Below is a small trained network, with its code and all its weights. Each question gives an input and a target symbol and asks what happens when units are switched off, that is, made to give their printed mean instead of their output.

import numpy as np


def w(rows, s, z=0):
    codes = np.array(rows[::2]) - 128.0
    scale = np.full(codes.shape[1], s)
    scale[-1] = z or s
    return codes * scale


def norm(h):
    return h / np.sqrt((h * h).mean(-1, keepdims=True) + 1e-5)


def f(y):
    return y / 2 * (1 + np.tanh(0.7978845608 * (y + 0.044715 * y**3)))


def softmax(a):
    e = np.exp(a - a.max(-1, keepdims=True))
    return e / e.sum(-1, keepdims=True)


def log_softmax(a):
    a = a - a.max(-1, keepdims=True)
    return a - np.log(np.exp(a).sum(-1, keepdims=True))


def net(x, mask):
    ids = ['αδζηθμξπστω'.index(c) for c in x.split()]
    T = len(ids)
    res = E[ids] + P[:T]
    u = 0
    for l in range(3):
        r = norm(res)
        for j in range(3):
            rows = slice(3 * j, 3 * j + 3)
            q, k, v = (r @ M[l][rows].T for M in (Q, K, V))
            z = softmax(np.where(np.tri(T) > 0, q @ k.T / 3**0.5, -1e9)) @ v
            o = O[l][rows]
            res = res + np.where(mask[u + j], z, o[:, -1]) @ o[:, :-1]
        u += 3
        y = f(norm(res) @ A[l][:, :-1].T + A[l][:, -1])
        res = res + np.where(mask[u : u + 4], y, B[l][:, -1]) @ B[l][:, :-1]
        u += 4
    return log_softmax(norm(res)[-1] @ U[:, :-1].T + U[:, -1])


Q, K, V, O, A, B = {}, {}, {}, {}, {}, {}
E = w([
[203,107,177,126],'α',
[164,92,102,70],'δ',
[170,136,148,185],'ζ',
[115,110,252,83],'η',
[68,132,121,114],'θ',
[157,148,141,120],'μ',
[160,76,78,169],'ξ',
[162,144,140,110],'π',
[156,78,72,161],'σ',
[117,127,51,77],'τ',
[125,135,96,196],'ω',
],0.016)
P = w([
[153,168,106,132],'0',
[78,2,134,173],'1',
[87,33,132,161],'2',
[90,35,128,156],'3',
[93,52,128,152],'4',
[103,70,119,146],'5',
[118,97,97,139],'6',
[120,110,97,144],'7',
[122,103,90,145],'8',
[128,108,90,138],'9',
[126,112,85,148],'10',
[131,104,89,141],'11',
[141,115,89,139],'12',
[144,115,91,139],'13',
],0.0083)
Q[0] = w([
[176,112,101,156],'0.h1',
[164,154,134,144],'0.h1',
[142,155,135,192],'0.h1',
[199,195,205,176],'0.h2',
[88,233,104,255],'0.h2',
[135,86,138,225],'0.h2',
[45,187,124,75],'0.h3',
[90,77,105,90],'0.h3',
[196,152,180,158],'0.h3',
],0.0085)
K[0] = w([
[29,53,197,174],'0.h1',
[130,83,178,212],'0.h1',
[142,59,128,243],'0.h1',
[92,10,207,56],'0.h2',
[140,128,60,55],'0.h2',
[153,187,156,68],'0.h2',
[112,169,117,180],'0.h3',
[112,197,22,1],'0.h3',
[145,107,64,201],'0.h3',
],0.0064)
V[0] = w([
[88,180,156,150],'0.h1',
[117,72,153,163],'0.h1',
[82,108,94,60],'0.h1',
[112,71,145,119],'0.h2',
[178,129,93,94],'0.h2',
[92,173,146,254],'0.h2',
[104,113,121,89],'0.h3',
[125,109,175,138],'0.h3',
[220,213,170,98],'0.h3',
],0.0067)
O[0] = w([
[71,90,208,75,8],'0.h1',
[110,144,96,201,252],'0.h1',
[117,136,196,200,85],'0.h1',
[103,1,193,73,182],'0.h2',
[200,197,160,78,161],'0.h2',
[90,176,185,200,116],'0.h2',
[50,215,84,156,121],'0.h3',
[156,144,63,109,149],'0.h3',
[69,178,156,94,19],'0.h3',
],0.0038,0.0025)
A[0] = w([
[60,114,2,128,250],'0.n1',
[14,18,125,123,207],'0.n2',
[150,154,170,64,158],'0.n3',
[78,168,154,30,50],'0.n4',
],0.0079,0.0019)
B[0] = w([
[204,72,108,219,253],'0.n1',
[195,200,18,133,214],'0.n2',
[124,56,83,254,126],'0.n3',
[79,140,88,83,120],'0.n4',
],0.0066,0.0053)
Q[1] = w([
[214,74,121,183],'1.h1',
[124,249,155,98],'1.h1',
[165,26,118,121],'1.h1',
[48,105,209,90],'1.h2',
[91,79,103,83],'1.h2',
[93,133,210,175],'1.h2',
[91,75,153,140],'1.h3',
[42,114,144,49],'1.h3',
[93,148,116,131],'1.h3',
],0.012)
K[1] = w([
[172,253,123,159],'1.h1',
[93,64,172,111],'1.h1',
[142,185,100,176],'1.h1',
[115,169,237,85],'1.h2',
[192,21,131,22],'1.h2',
[45,185,188,120],'1.h2',
[114,62,66,119],'1.h3',
[128,1,164,145],'1.h3',
[193,100,171,168],'1.h3',
],0.0098)
V[1] = w([
[119,124,215,184],'1.h1',
[169,132,140,21],'1.h1',
[157,100,115,70],'1.h1',
[132,88,161,132],'1.h2',
[86,16,129,136],'1.h2',
[168,186,53,146],'1.h2',
[151,102,63,157],'1.h3',
[106,128,127,205],'1.h3',
[153,1,136,151],'1.h3',
],0.0091)
O[1] = w([
[55,1,133,99,80],'1.h1',
[143,65,142,78,70],'1.h1',
[122,113,166,76,111],'1.h1',
[176,122,127,151,124],'1.h2',
[151,179,79,143,167],'1.h2',
[58,40,97,108,254],'1.h2',
[212,165,112,114,237],'1.h3',
[203,118,151,151,159],'1.h3',
[201,198,197,181,140],'1.h3',
],0.0063,0.006)
A[1] = w([
[100,202,25,250,146],'1.n1',
[253,151,130,140,51],'1.n2',
[208,141,128,234,252],'1.n3',
[254,223,142,110,137],'1.n4',
],0.0045,0.0013)
B[1] = w([
[31,198,238,14,208],'1.n1',
[1,94,102,183,195],'1.n2',
[52,137,80,146,253],'1.n3',
[149,106,56,103,195],'1.n4',
],0.006,0.0051)
Q[2] = w([
[162,151,3,96],'2.h1',
[233,211,99,192],'2.h1',
[255,220,78,228],'2.h1',
[110,174,198,174],'2.h2',
[49,72,138,161],'2.h2',
[40,206,137,140],'2.h2',
[107,52,225,135],'2.h3',
[88,123,57,148],'2.h3',
[44,131,173,99],'2.h3',
],0.0084)
K[2] = w([
[47,32,139,71],'2.h1',
[90,69,202,16],'2.h1',
[64,81,173,28],'2.h1',
[185,192,176,130],'2.h2',
[42,2,176,198],'2.h2',
[111,173,119,161],'2.h2',
[173,158,81,145],'2.h3',
[57,114,117,155],'2.h3',
[236,246,179,203],'2.h3',
],0.0082)
V[2] = w([
[106,131,130,31],'2.h1',
[61,175,28,167],'2.h1',
[244,129,39,88],'2.h1',
[141,102,92,191],'2.h2',
[89,143,149,154],'2.h2',
[133,64,83,110],'2.h2',
[99,87,137,1],'2.h3',
[124,239,194,120],'2.h3',
[170,141,101,132],'2.h3',
],0.0079)
O[2] = w([
[125,182,132,1,114],'2.h1',
[54,174,15,138,138],'2.h1',
[132,50,42,88,178],'2.h1',
[80,106,177,2,214],'2.h2',
[160,142,104,74,103],'2.h2',
[103,165,111,146,194],'2.h2',
[155,200,167,142,92],'2.h3',
[239,149,39,183,2],'2.h3',
[140,119,160,158,149],'2.h3',
],0.006,0.0069)
A[2] = w([
[133,211,97,116,115],'2.n1',
[144,3,11,219,143],'2.n2',
[111,134,230,56,1],'2.n3',
[200,193,139,114,44],'2.n4',
],0.0049,0.0065)
B[2] = w([
[178,95,166,135,121],'2.n1',
[110,101,173,107,254],'2.n2',
[201,86,1,156,109],'2.n3',
[118,105,68,110,112],'2.n4',
],0.011,0.0062)
U = w([
[190,21,234,83,82],'α',
[239,63,106,26,131],'δ',
[43,104,246,162,145],'ζ',
[201,156,192,143,253],'η',
[112,215,69,129,134],'θ',
[100,148,171,42,143],'μ',
[185,48,118,195,87],'ξ',
[115,147,168,11,171],'π',
[188,50,111,187,91],'σ',
[196,108,68,102,105],'τ',
[72,134,140,255,83],'ω',
],0.0093,0.0047)

Each question gives the input, a string of symbols that net reads in full, and the target symbol t.
The units are the heads (3 rows each of Q, K, V and O) and the neurons (one row each of A and B). Each row of codes is followed by its name. A weight is (code - 128) times the scale printed after its matrix; where a second scale follows, it is the last column's (O, A, B and U).
mask holds one flag per unit, layer by layer, with each layer's heads first. A switched-off unit (its flag False) gives its mean, the last column of its rows in O or B, instead of its output. The means were averaged over made-up inputs and are rounded, as every weight is.
A unit's drop is (log p(t) with every unit on - log p(t) with that unit switched off) / (log p(t) with every unit on - log p(t) with every unit switched off).
The circuit of an input: a set's keep is (log p(t) with only the set's units on - log p(t) with every unit switched off) / (log p(t) with every unit on - log p(t) with every unit switched off). Starting from the 12 units with the biggest drops (on a tie, the unit counted first), units are removed one at a time, each time the one whose removal leaves the highest keep (on an exact tie, the one counted first), for as long as the keep stays at least 0.8.
circuit, biggest first: the units of the circuit, biggest drop first
top k neurons: the k neurons with the biggest drops, biggest first
top k neurons in layer l: the k neurons of layer l with the biggest drops, biggest first
heads that matter: for each layer, one digit per head in row order, 1 if its drop is at least 0.15 and else 0, layers parted by /
input ζ α ζ π π μ α δ ω ζ δ ξ ω, target ζ: top neuron in layer 1 => [1.n4]
input θ δ μ, target θ: heads that matter => 100 / 100 / 000
input δ α θ δ ζ ξ π, target δ: circuit, biggest first => [2.h1; 1.h3]
input ω θ ω π α τ ξ σ θ, target ω: heads that matter => 011 / 101 / 100
input θ π ξ δ ζ τ ζ σ π, target θ: circuit, biggest first => [2.h1; 1.h2]
input δ τ θ μ δ δ ξ σ τ ω α η μ η, target δ: heads that matter => 010 / 010 / 100
input δ ξ δ μ δ θ η η ω μ, target δ: heads that matter => 010 / 101 / 100
input θ α δ ζ π π σ π θ ζ δ, target θ: heads that matter => 110 / 110 / 100
input α α δ α ω μ σ π ζ π ζ, target α: circuit, biggest first => [2.h1; 1.h1; 0.n1]
input η ξ σ μ, target η: top 3 neurons in layer 0 => [0.n3; 0.n1; 0.n2]
input θ ζ η ζ θ ζ π μ, target θ: top 2 neurons => [1.n1; 0.n1]
input ω ξ ζ θ, target ω: circuit, biggest first => [2.h1; 1.h3]
input θ α σ ζ δ ξ π θ δ π, target θ: circuit, biggest first => [2.h1; 1.n1]
input α η τ η τ π π ζ δ, target α: top 2 neurons => [0.n1; 0.n2]
input α θ δ ζ ζ, target α: top 2 neurons => [0.n1; 0.n2]
input δ η π τ, target δ: heads that matter => 010 / 100 / 100
input δ ζ σ μ μ η, target δ: top 2 neurons in layer 0 => [0.n1; 0.n2]
input ζ α δ ζ τ τ θ π π, target ζ: top 3 neurons => [0.n2; 0.n1; 1.n4]
input ζ ζ π ζ δ ξ ζ μ ζ η θ θ ζ π, target ζ: top 2 neurons => [0.n2; 0.n1]
input δ θ τ π τ, target δ: circuit, biggest first => [0.h2; 1.h1; 0.n1]
input ζ ω μ η ω μ δ π η δ ζ ζ ζ, target ζ: circuit, biggest first => [0.n1]
input ζ μ α θ μ π ζ μ ζ μ ζ, target ζ: circuit, biggest first => [0.n2]
input η τ α π α σ ζ ζ η ω ξ θ π ζ, target η: top 4 neurons => [0.n1; 0.n3; 2.n2; 0.n4]
input η τ τ η μ θ ω η ζ μ α, target η: top 3 neurons => [0.n1; 2.n2; 0.n4]
input η τ σ π, target η: top 2 neurons => [0.n3; 0.n1]
input θ α π θ π η ζ ξ α ω δ δ ζ θ, target θ: heads that matter => 100 / 110 / 100
